Each row is followed by its class.
[-24   5  39  16   0  -6   1   3 -23  -4   2  -2  -3 -13 -13  14  18   4
  48  43  27 -61   0 -10  20  -8 -19  -6 -26  -6 -12  -3  33 -18  48  10
  23  24   9]	(56)
[-10 -30 -54   9  41 -19  -7 -13 -10  68 -40  25  -4  32 -29  30  23  54
   9   1  -8 -32  -6 -33  14   5  33 -17  35  17  10  24  22 -12  -4  -6
  12  17  -1]	(114)
[  9   3  16  -4  -6  28  44  -3   9 -19 -40  24  21  11  13 -55 -32  -6
 -10 -19 -38  28 -24  33  21 -28  15  37   1   7 -22  22 -12   8   5 -14
 -15 -40 -36]	(124)
[-53 -15  19  48 -31  -7 -24  24  20  14  12 -27   7   9  26   2 -41 -22
  50 -57  -5  15  17 -79 -22  22 -21 -13 -20  31  -6  18  -1  23 -22  -2
  -1  38  42]	(53)
[ 58   8 -18  24  30  26  47  11 -14  14 -17   9  16  17 -48  24   5   3
  37 -35  17  -4  -9 -25  17  28  47 -10 -62 -20  23 -15  17 -34   1  14
   6 -29   8]	(144)
[-40 -45 -36  -8  40   3  -4  23  -1   4  12  26  76   4  17   8 -21  -4
  57  -9  30 -44  56  -3  23  14 -32  60 -51  29 -34   4  16  -9 -54  -5
  61  19 -22]	(53)
[ 12 -20 -21   6  38   9   0   0 -16  23 -19   0 -21   2  10  -4 -19   5
  46  -1 -10 -15  -3 -25 -13  15   6   0 -34  37  -8 -10  -8  -4 -31 -41
  31  35   0]	(106)
[-21 -23   4  28   6   0  43  -5 -12  27   4  41 -44 -13  -8  -8  27 -31
   4   6 -17  25  -9 -12  12 -20  35  16 -27  60 -18  21  15   3 -16 -13
  33  -7 -11]	(70)
[ 19  34 -44 -14 -43 -37 -45  17  -2  10  19   2 -34 -21  10 -41  19  30
  15  29   1  -4  24  -3   1 -24  -8 -16  57  30  33  12 -15  27  13 -57
  -7  25  15]	(53)
[ 19 -57  18  -6  -7  11 -35  44  25 -17 -22 -38   6  -1  -3   8  24 -52
  13 -65   9  11   1   1 -21  65 -22  15  -4  13  25  -5   8  13  -9 -29
 -24  49  69]	(56)
[-32 -18 -23  24  21  21  -2 -18   9  39  -8 -15   4 -16   4   7  37  32
 -12  -4 -25  33  -5  24 -12   5  14   4 -36  36 -34  33  31  16  -5 -43
  32 -33 -27]	(117)
[ 34  49 -21 -36   8 -10  50  -6 -21   1  -2  27 -45 -24   1 -59  20 -18
 -46  15  -3  36  15  53  -5  15  48  20  -8 -13  57  -4 -26  20  -8 -20
  -9 -38 -14]	(53)
[-51  13 -26 -35 -28   1  36 -27  41  20 -49  48 -44  10  19 -22 -35  90
  16  52 -22 -23   8  -4  -8 -33  16  31  66  -9 -23  50   2  23  17  19
 -25  23 -40]	(53)
[-17   1 -40 -30  36  10   6  15   4 -15  54   3 -10 -19 -26 -10   0 -73
  -3  20   0 -29  52  38  15   0  45  -2  47   6 -10  38 -13 -11 -25  46
  -8   6  48]	(65)
[  1  -4 -55 -26  52 -19  37 -14 -12  28  37  18  20  31 -33  19  16  25
 -71  41  14   5  66  43  13 -54  35  24  33  -7   7  30  30 -11 -44  34
  14 -25 -13]	(114)
[-12 -11  29   2 -28   5 -12 -33  41   5 -29 -17  -1  25   7  -9 -20  28
  16  -2 -10  15   9 -18   0 -10 -14  -6  34 -70 -42  -6  15   8 -17 -17
 -18 -18 -45]	(70)
[-44 -20 -23  12   1  -3  40 -16 -39   9 -35  19  14  26  10  -6  -1 -22
  23  14  20  -1 -51  -8   4  -7 -27  14  -5  46  49   1  -6   2  -2  28
  27  10 -39]	(124)
[-33 -24 -18  -6  -1   3  44 -28  33  50 -53  54 -11  31 -31   7  53  11
 -27  11   1 -10  -8  42  24 -72  25  17  71 -21   2   6   5   9  -9   8
   5  15 -22]	(114)
[ 51  43   5   8  26  35 -21  10 -14  25 -31  41 -33 -30  40 -49 -44 -41
  44 -22   2 -16  12 -59  -2  32  30 -20 -52  48 -59  12 -29  -6 -64 -24
  13  16  -5]	(106)
[ -8 -19 -17  24  44   8  -5 -33  -8  13 -14  52 -42  15 -13 -30  11 -46
 -21  33 -16  -5 -18  -4   9  -4  60  -5  28  10  11  35   6 -22  18  24
  36 -74 -51]	(53)
[-29 -48  27  30  26   8  -8   1   7 -16 -18 -14  37 -11  24  29  -9   8
 -28  -3  -3 -17 -10  22 -21  -8 -25  43 -10 -18   1 -24   2 -31 -21  22
  21 -41 -11]	(106)
[-66 -33   4 -25 -29   8 -50  28  54  39  53 -34  12 -56  23  29 -26  20
   4 -41 -20  14  24   2 -35  35 -17  17  -5  23 -39  25   2  43 -13 -16
 -20  24  24]	(117)
[ 60  -3  22  39  38  -6  55   0 -21 -15  -9 -36  -6  61  10 -38 -38 -41
 -20 -17  -1   2  35 -47 -28  19   7 -19  25  -6  -1   5   7  12  27 -33
 -22   0  20]	(117)
[ -9 -22  12   8   3 -17 -76  25  -7 -18   8  -7  40  10  10 -10 -13 -26
   4 -12  29   0  22  -7  -4   9 -29  17 -30  35  50 -10  -6 -12   6  11
   5 -24  48]	(144)
[ 23  13 -32  48  11  15  59 -23 -29  23 -19 -15   0  70   8 -30  30  21
  34 -29   4  28  12  25  -5  46   3 -16 -13   8  39  -9  25  44   1 -36
  57 -38 -18]	(117)
[-15 -59  10  16  46  19   9   4 -40   4  -4  13  12  16 -17 -10 -36  -1
 -13  26   5 -13 -45  23 -19 -39 -31  32  13  12  27  -8  15 -27  19  -7
  27   9  47]	(124)
[-16 -14  64 -35  -5  -7  12 -24  16 -32  -7  13  14 -24 -51   2  38  21
  27  66  -5 -15   2  64  28 -35  -2  29  56 -76  16   4  32 -31  84   6
 -44  13  17]	(46)
[-11 -23 -14  -1 -32  -9  27  12   3   8 -36 -25  19  26  -6  -5 -12  53
  10 -32 -21 -46  16 -46   2  18   4 -15 -11  -1 -69  30   2  12  10 -21
 -23  37  -3]	(70)
[ -6 -12  11  -4 -42   6  53 -23  -3 -21 -20  48   9  10  23 -26 -10 -15
  37 -21 -25 -25 -25  14  16 -12 -19   9  27  23   4 -21   9  -6   3 -53
  31  30   5]	(114)
[-34  -8  -3  27  38  12  39  12 -22   3  -3  19  35  56 -12 -26 -24 -39
   5  -8  15  25  22  20  15 -34  -9  33  -9  25  34  34  -2   8 -21  40
  33 -18  18]	(53)
[-24 -10 -49   3   7 -15  10   4  48  43 -47   4 -15  43  25   8 -19   1
  18  -2  12 -51  33 -28  21 -52   7  25  85 -26  14   8 -18  18 -40   6
 -13  31 -20]	(114)
[ 16  64  16  19  27 -26  -9  21  -8  19  34 -43   9   2  19 -10  -9  38
  -6   6   8   9  38   3 -20  14 -10 -32 114   3 -13   5 -11  26  19  20
 -28 -10  23]	(129)
[ -3 -20  21  -1  38  32  -6   0  -4 -25   5 -34  -6  15  -8  -9 -31  -5
 -13   4 -17  18  -3  39 -37  15 -35   2  64 -35 -36 -20 -11  -2  10  -2
 -19   6   5]	(65)
[-24  17  16 -17  17 -18  39 -14 -32   5   1  -8   4  16  10 -21  22 -32
  -8   8  -5  44   4  27  -8  29  -8  -5  10  50   5   9 -26  44 -21   3
   5  13 -34]	(46)
[-36 -30 -43   4  -1  10  45   1  17  35 -14   2  28  -7  24  25 -88  44
  33 -14 -13  -3  30 -56 -43  18  10  43 -39  10 -34  15   3   9 -19 -10
  -5  28 -45]	(117)
[ 31  36 -32   0  63   7  35  -3  10  -4  24 -74  13  15 -15  43  16 -19
 -13 -40 -10  44   9   6 -22  77  21 -57  25 -54 -14 -28  11 -17 -10  24
 -37 -30 -14]	(70)
[  0  26  12  10 -23  -2 -60  17   1  -7  -4 -42   8  14  12 -28 -10 -21
  32 -42   6   5  31 -37   7  24 -17 -33 -46   2 -19  -1 -18  21 -11 -31
 -23  45  40]	(46)
[-19 -11 -42  -8  -7  30 -19  -9  62  34  31  -5  41 -24 -15  48  16  70
  10 -41 -27  26  25  14   3  29  50   1 -27   6 -90  26  37   5 -53  14
  24 -38 -55]	(129)
[  4  -7  -7  11  -4   7 -67  14  -4 -33 -23  -3  -1  14   1 -26 -14 -27
   5   3  44 -48  45 -47 -29  47 -25 -21 -28 -16 -19  -1  -2 -22 -36  19
  -1  38  37]	(53)
[ 32 -61  41 -31  10   7  49  17  71   1 -44  52  49  31 -17   7   1  -9
  -7 -46 -21   7  11  42   7 -12  15  49  22   1 -46 -35   7  21  -9 -36
  -4  30  10]	(56)
[ -3  -7  15   3  10 -28 -61  15 -49 -37  49 -46 -14 -11   6 -54  69 -47
 -12  -4  38  -7  41  47  -5  57 -40 -13  64   9  49 -21   1  10  37 -26
   6  15  79]	(129)
[-34   3 -31 -19  29 -14 -33 -19 -18  17 -10  24 -68  16 -20 -20  23 -66
 -14  13  25  30   2 -30   8  34  33 -21  -9  46  41  10 -35  10 -37  39
  -8   6  -9]	(144)
[ 17  40 -14 -12 -34  22  47 -15   9  15  -5  50 -47  -4   2 -21  -2   8
 -14 -26 -37  40 -28   3  -1  13  28 -33  18  41 -61   0 -16  24 -55 -13
   6   3 -26]	(70)
[-16  -4 -25  -3  16  22  -7   6 -16  19 -16   3 -10   1  32   1   3 -11
   5 -21  21  24  13 -15 -24  45 -12  21 -63  58 -22  13  -4  23 -58   7
  18  31 -24]	(46)
[ -3  -7 -33 -34 -68  11  12 -19  -5  39  -9  39 -74  13  -2 -30 -26  45
  16 -47 -20  39 -31 -43   0  19  24  -4 -39  64  -4   3 -17  52 -37 -45
  11  64 -13]	(129)
[ 71  30  28  -4   1  23  54  -5 -31   2 -11   2 -32  35 -26 -37  22 -14
   5 -24  -2  17 -25  30  22  59  12 -24   9 -10  43  12   1  35  -8  -8
   5 -41   3]	(117)
[  6  23  -4  -1 -29  -6  27  -9 -29  -8  10 -17 -65 -20  13 -26  30  -7
  57  18   6 -33 -20   2  14  27 -21 -21  83 -17  16 -18   5  17  42 -57
   7  41 -11]	(56)
[ 19   4  12 -19  11 -16  24  24  12  44  17  46 -28 -45  -4   8  27 -49
 -60   4  22  25  17  -8  -9 -35  33  15  16  37 -13   7  -5   3 -14  20
 -31  11  16]	(70)
[-28 -24  16  12 -16   8  28 -23  36 -12  -1  -4   3  -1 -17  40  10   1
  61  -4 -16  12 -26   5   2  16  -9  -8  34 -37   4 -27  35 -23  -5   4
   3   8   7]	(70)
[ -3 -49  64  25  68  -2  -3  27 -24 -40 -46 -21  50  37  -8 -39 -24 -88
  29  12   6 -28   6  -7   3  14 -18  26 -84  30   0  -9 -13 -15   2   3
  15   5  19]	(124)
[-78  20  -6   2  17   7   6 -10  25  28 -16  26   2   1 -26  -5 -15  19
  41   8 -26  -2  -1  -5  27  -8  35 -11 -20 -12 -68  -1 -20   8  20  43
 -15  10 -54]	(124)
[-44 -21 -53 -20  13 -11  -5 -15 -34  32  -7  -2 -12  44 -23   1  -1  46
   9  14  -5   8   6  13  -4  32   2  -1 -13  24  16   5 -20  37 -17  27
  24   3 -47]	(65)
[ 16   1  19  -9  -2  -3 -20  11  23 -15  -7  55  42  46 -23 -26 -42  33
  27  -2  -7   5  50  -5  21  -9  14  23 -30   0  -6  20  19  -5  20  30
  -4 -20  13]	(53)
[ 60 -25  33  23  26  11   8  14  38   1 -69 -34  65  40 -10  31   3  19
 -29 -22  -2  -8  21 -32 -44  44  11 -23 -49 -10 -79   8  20 -10 -57  19
 -11 -29 -21]	(70)
[-71 -26  23 -16  50 -15  11  -3 -13  33  31  39 -17  -3  -2  25  -8  -3
  31  43  15 -45   2  38  37 -32 -23  54  44  -8  49 -14  15  -6   9  35
  36   3  12]	(114)
[-18  -9 -32 -24  16  -2 -58   9 -17  -7  37 -48  22 -21  10   7  17 -61
 -66   3  30  30  23  15 -24  -4 -19  -1   0  32  25  42  -4  -8 -33  17
 -20   9  34]	(46)
[ 25 -24   8  44  58  -7  28  20 -22  33 -44  11  23  25  12  54   7  44
  12  19  16 -26 -29 -31   2 -16 -26  22 -24  69 -15  -4  35  -7 -24 -13
  55   9 -16]	(56)
[  5  29 -38  12 -15 -22  39 -12 -44  46  62  12 -44 -29  28   6 -43  61
  23  -6   6 -39  -1 -63   9  25  25 -13  45  12   0  -7   8  10 -34 -19
  37   2  -9]	(129)
[ 12  21 -17 -12  13  10   1  10  15 -32  26 -28 -47 -21  -5  17  21   0
  -3  31  14 -16  11  13 -14   0  10  -1  -1 -13  13 -17  12 -26  52  18
 -30  -2  12]	(144)
[-24 -10 -49 -18  51  -9 -23   3 -10  38 -16  17 -10  40 -24   8  57 -25
  -4  -4  37 -13  43   2  15  55  29 -16 -66  41 -31  -7  -7  32 -47  33
  43  23 -40]	(56)
[-25  13  15   7  46 -12  24 -23  17  -4  51  20 -18   3 -35  -9   6 -50
 -37  12 -22  30  15   9  19  -1  57 -29  80 -34 -36  -2   1 -11  10  56
 -30 -37 -14]	(124)
[  1  18  27  -6 -54   5  28 -23  13  13 -47  27 -80  22 -25 -53  -1  12
  41  11 -43 -16 -32 -29  21 -10  24 -47  47 -11 -65   9 -30  32  19 -37
 -21  36 -42]	(70)
[-21  -6  11  -7 -81  29   8 -16  42 -32 -17 -16 -38  -1 -59  -9   6  66
  62  16 -43  -1 -14  17  18 -17  31   4 -18 -65 -13  11   8  -6  81  -5
 -37 -15 -47]	(144)
[ 16  45 -26  20 -11   7  34  -3 -13  16 -22  17  13  -1  41 -17 -46  48
  15   2 -22  40   0  -9  14 -59  10  40 -40  33  -2  17  -3   7   2 -37
   6 -23 -52]	(46)
[-59  -1 -20  52  -5  17  12  -6  11  -5 -43  18  46   9  15  -4 -49  61
  43  11  -5 -12  41 -43   3 -40  -1  42 -39   0 -82  13   4 -26  15  11
   7 -18 -78]	(144)
[  5  13  40 -23   6  18  33 -22  -1 -44  -7  19 -74 -10   7 -29   8 -26
  18  37 -13  -9 -39  53   6  18 -22  13  29 -11  39 -32   4   1  56 -23
  -6   7  15]	(117)
[ 11  14  -6  25  10  -7  76   4 -28  19  -9 -20 -26   7  42 -19  -6 -19
 -12 -22  -2  37  -6 -20 -16   5 -13  19  21  39  28   6  -8  36  29 -39
 -14   2 -31]	(117)
[ 25  49 -24  20 -10  10  47 -23 -24 -29  20 -13   1 -18  20  -5  18  -3
 -16  27 -11  16  -7  54 -33  -7  -5 -20  63  -6  36  -9  23 -29  10 -11
  15 -36  -6]	(114)
[ -6   3 -40 -13  19  35  21 -26   4  11   0  20 -17   7  -6  -5  35  30
  35  -7 -13  27  -7  71  -7  34   8  -4  50  -2   6 -10   9   7 -22   2
  30  -4  -8]	(106)
[-11  22  78  -7   2 -36   5   0   1  -5 -29  24 -17   0  34 -50 -27 -24
 -26  50 -11 -37  26 -15  12 -68 -13  14  57  25 -17  29 -14   7  16 -15
 -31  22  27]	(114)
[-34   9   5  21  30   4 -10 -35  22   4 -39  16 -24  28 -20 -14  25 -56
  78  27   1 -17  19 -19  38  29  46 -22  23 -27 -10  21  -3  -2 -19  36
   6   0 -33]	(46)
[ 52  32  -7 -34 -39  -3  20  -2  61 -12 -47  33 -43   5  25 -51 -53 -16
 -14 -18 -20   4  18 -31 -24  -4  40   0  24 -35  -9 -26 -43  21 -12 -35
 -54  21 -19]	(53)
[-45 -18 -37 -28  30   5 -37 -26  27  33  45 -11 -22 -26  -6  41   6  25
  41   8   9  33  24  -6 -10  35   1   5   1 -14  23   8  58  -8  35  -4
 -18  23  17]	(117)
[ 43  14  24  50  77  14  -7   9  -2  -2 -33  -9 -12  25 -20  -2  13 -81
  32 -18  17 -16  -9 -67   1  59  32 -62 -28   5 -31 -15   7 -30 -15  32
 -12  11  26]	(124)
[-35  11  -1  42  52  -5  32 -19 -55  51  26  17  11  13   8   5  38 -23
 -19  20  35  -5  33  -1 -17  11  -2 -21   9  37 -28  11  25   5 -37  33
  62 -18 -33]	(114)
[ 10 -17  86  15 -17 -19 -18  12  18 -30  34 -57  12   4  -2  30  -8   3
  31 -16  -3   7   8 -30 -10  35 -40 -15  22 -34  -6 -24  41   3  45 -13
 -27  15  27]	(56)
[-60  -1  54  17 -22 -10 -13 -12  18  11   2  25  30 -36  41  18 -40  70
  10  28  11 -17  14 -47   1 -41 -44  38   8   3 -83  -2  14 -10  -5   4
   0 -15 -58]	(144)
[ 61   9   5  17   8  32  55 -11  44  -2  -7   6 -13  34 -29  11  -9 -14
 -19 -24 -28  33 -25   6  -9 -29  60 -23  34   1 -11   4  13  -9   7  16
 -10 -26   2]	(129)
[-47 -21 -70 -31 -19  -5 -37  24  54  50  41  -3  39  11  -2  39 -19  52
  24 -36   3  22  71 -13  -4   4  -7  14 -15  13 -86  -5  -4  40 -58  15
   3  30 -65]	(70)
